Below is a small trained network, with its code and all its weights. Each question gives an input and a class and asks what happens when units are switched off, that is, made to give their printed mean instead of their output.

import numpy as np


def w(rows, s, z=0):
    codes = np.array(rows[::2]) - 128.0
    scale = np.full(codes.shape[1], s)
    scale[-1] = z or s
    return codes * scale


def f(y):
    return y / 2 * (1 + np.tanh(0.7978845608 * (y + 0.044715 * y**3)))


def log_softmax(a):
    a = a - a.max(-1, keepdims=True)
    return a - np.log(np.exp(a).sum(-1, keepdims=True))


def net(x, mask):
    res = np.array(x, float).reshape(1, 4) / 4 @ E
    y = f(res @ A[0][:, :-1].T + A[0][:, -1])
    res = res + np.where(mask, y, B[0][:, -1]) @ B[0][:, :-1]
    return log_softmax(res[-1] @ U[:, :-1].T + U[:, -1])


A, B = {}, {}
E = w([
[114,55,110,116,2,209],'x0',
[248,137,20,98,173,169],'x1',
[122,137,220,64,198,224],'x2',
[58,208,73,198,126,148],'x3',
],0.0088)
A[0] = w([
[70,73,168,100,91,234,213],'neuron 0',
[45,81,179,143,90,198,231],'neuron 1',
[2,178,59,187,117,94,185],'neuron 2',
[145,73,94,135,136,81,232],'neuron 3',
[46,119,102,125,132,150,93],'neuron 4',
[216,84,58,109,121,100,218],'neuron 5',
[92,121,185,93,204,64,89],'neuron 6',
[165,143,70,68,180,231,100],'neuron 7',
[125,128,124,99,151,166,206],'neuron 8',
[73,100,188,81,83,190,209],'neuron 9',
[152,137,163,75,194,75,252],'neuron 10',
[127,44,55,119,72,18,144],'neuron 11',
[16,187,122,192,130,71,213],'neuron 12',
[84,110,189,118,45,188,201],'neuron 13',
[118,151,86,165,142,142,87],'neuron 14',
[232,119,84,91,127,224,192],'neuron 15',
],0.0087,0.0021)
B[0] = w([
[48,28,11,89,112,100,236],'neuron 0',
[45,99,74,72,132,37,234],'neuron 1',
[10,216,151,246,127,88,255],'neuron 2',
[191,137,159,101,60,156,170],'neuron 3',
[36,166,138,101,112,115,156],'neuron 4',
[185,97,138,170,74,180,215],'neuron 5',
[212,105,198,77,145,54,189],'neuron 6',
[121,105,75,104,211,243,204],'neuron 7',
[117,99,97,78,175,154,155],'neuron 8',
[95,68,83,81,138,96,224],'neuron 9',
[239,139,234,57,174,152,198],'neuron 10',
[183,115,165,184,3,112,224],'neuron 11',
[91,195,150,181,193,32,252],'neuron 12',
[41,76,98,43,78,63,227],'neuron 13',
[136,138,97,172,159,150,157],'neuron 14',
[128,154,25,168,127,230,227],'neuron 15',
],0.007,0.0088)
U = w([
[197,128,230,85,213,63,249],'0',
[186,123,103,209,15,149,62],'1',
[53,52,58,63,105,34,142],'2',
[79,235,133,245,155,25,87],'3',
[158,132,51,142,213,254,37],'4',
],0.0083,0.0017)

Each question gives the input, the list of numbers given to net, and the class t.
The units are the neurons (one row each of A and B). Each row of codes is followed by its name. A weight is (code - 128) times the scale printed after its matrix; where a second scale follows, it is the last column's (A, B and U).
mask holds one flag per neuron, in row order. A switched-off neuron (its flag False) gives its mean, the last column of its row in B, instead of its output. The means were averaged over made-up inputs and are rounded, as every weight is.
A unit's drop is (log p(t) with every unit on - log p(t) with that unit switched off) / (log p(t) with every unit on - log p(t) with every unit switched off).
The circuit of an input: a set's keep is (log p(t) with only the set's units on - log p(t) with every unit switched off) / (log p(t) with every unit on - log p(t) with every unit switched off). Starting from the 12 units with the biggest drops (on a tie, the unit counted first), units are removed one at a time, each time the one whose removal leaves the highest keep (on an exact tie, the one counted first), for as long as the keep stays at least 0.8.
units of the circuit, in order: the units of the circuit, biggest drop first
top k neurons: the k neurons with the biggest drops, biggest first
drop of u: that unit's drop, to one decimal
input [-3,-1,8,2], class 0: units of the circuit, in order => [neuron 6; neuron 10]
input [-7,4,4,7], class 4: units of the circuit, in order => [neuron 7]
input [7,3,-2,1], class 1: units of the circuit, in order => [neuron 5; neuron 11]
input [-2,1,4,1], class 4: units of the circuit, in order => [neuron 12; neuron 13]
input [2,7,-3,7], class 4: units of the circuit, in order => [neuron 7; neuron 15]
input [-5,-6,-3,-3], class 0: units of the circuit, in order => [neuron 6; neuron 10]
input [2,6,-2,0], class 4: top 2 neurons => [neuron 7; neuron 15]
input [-5,3,3,3], class 4: top 2 neurons => [neuron 7; neuron 12]
input [6,4,2,2], class 4: top 2 neurons => [neuron 15; neuron 7]
input [3,7,-6,6], class 1: drop of neuron 11 => 0.1
input [-1,8,-6,-2], class 1: drop of neuron 11 => 0.2
input [7,1,-8,7], class 3: drop of neuron 2 => 0.4
input [5,-3,-7,2], class 3: drop of neuron 2 => 0.2
input [-7,5,-5,-5], class 0: units of the circuit, in order => [neuron 10]
input [5,5,-3,-1], class 1: top 2 neurons => [neuron 11; neuron 5]
input [-5,-5,-4,-4], class 0: top 2 neurons => [neuron 6; neuron 10]
